Here is a tiny trained network, its code and every weight. The questions are about switching its units off for an input and a class, where a switched-off unit gives its printed mean instead of its output.

import numpy as np


def w(rows, s, z=0):
    codes = np.array(rows[::2]) - 128.0
    scale = np.full(codes.shape[1], s)
    scale[-1] = z or s
    return codes * scale


def f(y):
    return np.maximum(y, 0)


def log_softmax(a):
    a = a - a.max(-1, keepdims=True)
    return a - np.log(np.exp(a).sum(-1, keepdims=True))


def net(x, mask):
    res = np.array(x, float).reshape(1, 4) / 4 @ E
    y = f(res @ A[0][:, :-1].T + A[0][:, -1])
    res = res + np.where(mask, y, B[0][:, -1]) @ B[0][:, :-1]
    return log_softmax(res[-1] @ U[:, :-1].T + U[:, -1])


A, B = {}, {}
E = w([
[145,46,104,176],'x0',
[121,172,2,110],'x1',
[47,56,148,121],'x2',
[157,29,95,67],'x3',
],0.01)
A[0] = w([
[102,116,212,57,207],'N0',
[128,203,112,180,150],'N1',
[73,173,111,3,136],'N2',
[38,118,47,179,255],'N3',
[255,104,116,158,210],'N4',
[155,128,124,117,93],'N5',
[135,186,119,156,146],'N6',
[21,135,134,84,59],'N7',
[206,77,96,125,136],'N8',
],0.013,0.004)
B[0] = w([
[94,118,14,188,252],'N0',
[172,202,221,82,247],'N1',
[120,164,48,215,242],'N2',
[160,213,110,157,254],'N3',
[162,175,198,2,234],'N4',
[101,175,109,121,143],'N5',
[131,157,184,104,217],'N6',
[203,233,150,136,201],'N7',
[211,118,181,104,215],'N8',
],0.011,0.0081)
U = w([
[221,156,163,48,121],'0',
[66,5,122,98,25],'1',
[82,123,75,178,253],'2',
],0.013,0.0032)

Each question gives the input, the list of numbers given to net, and the class t.
The units are the neurons (one row each of A and B). Each row of codes is followed by its name. A weight is (code - 128) times the scale printed after its matrix; where a second scale follows, it is the last column's (A, B and U).
mask holds one flag per neuron, in row order. A switched-off neuron (its flag False) gives its mean, the last column of its row in B, instead of its output. The means were averaged over made-up inputs and are rounded, as every weight is.
A unit's drop is (log p(t) with every unit on - log p(t) with that unit switched off) / (log p(t) with every unit on - log p(t) with every unit switched off).
The circuit of an input: a set's keep is (log p(t) with only the set's units on - log p(t) with every unit switched off) / (log p(t) with every unit on - log p(t) with every unit switched off). Starting from all 9 units, units are removed one at a time, each time the one whose removal leaves the highest keep (on an exact tie, the one counted first), for as long as the keep stays at least 0.8.
units of the circuit, in order: the units of the circuit, biggest drop first
most important unit: the unit with the biggest drop
top k neurons: the k neurons with the biggest drops, biggest first
drop when u is switched off: that unit's drop, to one decimal
input [0,2,5,1], class 2: units of the circuit, in order => N4
input [-3,4,1,1], class 2: top 2 neurons => N4, N2
input [-1,0,1,5], class 1: units of the circuit, in order => N1, N7, N3
input [8,-8,6,-5], class 2: top 3 neurons => N0, N4, N8
input [-1,5,7,-1], class 2: top 4 neurons => N4, N1, N2, N8
input [6,-6,6,1], class 1: top 3 neurons => N2, N3, N7
input [2,1,7,-3], class 2: top 4 neurons => N4, N1, N8, N6
input [7,-2,3,-7], class 2: top 3 neurons => N4, N8, N7
input [0,-7,1,6], class 1: top 2 neurons => N0, N1
input [-8,7,7,1], class 2: drop when N2 is switched off => 0.6
input [1,-5,4,2], class 1: drop when N3 is switched off => 0.3
input [-2,-7,5,5], class 2: drop when N0 is switched off => 0.4
input [-7,-1,6,1], class 2: drop when N2 is switched off => 0.0
input [3,4,7,-8], class 0: most important unit => N0
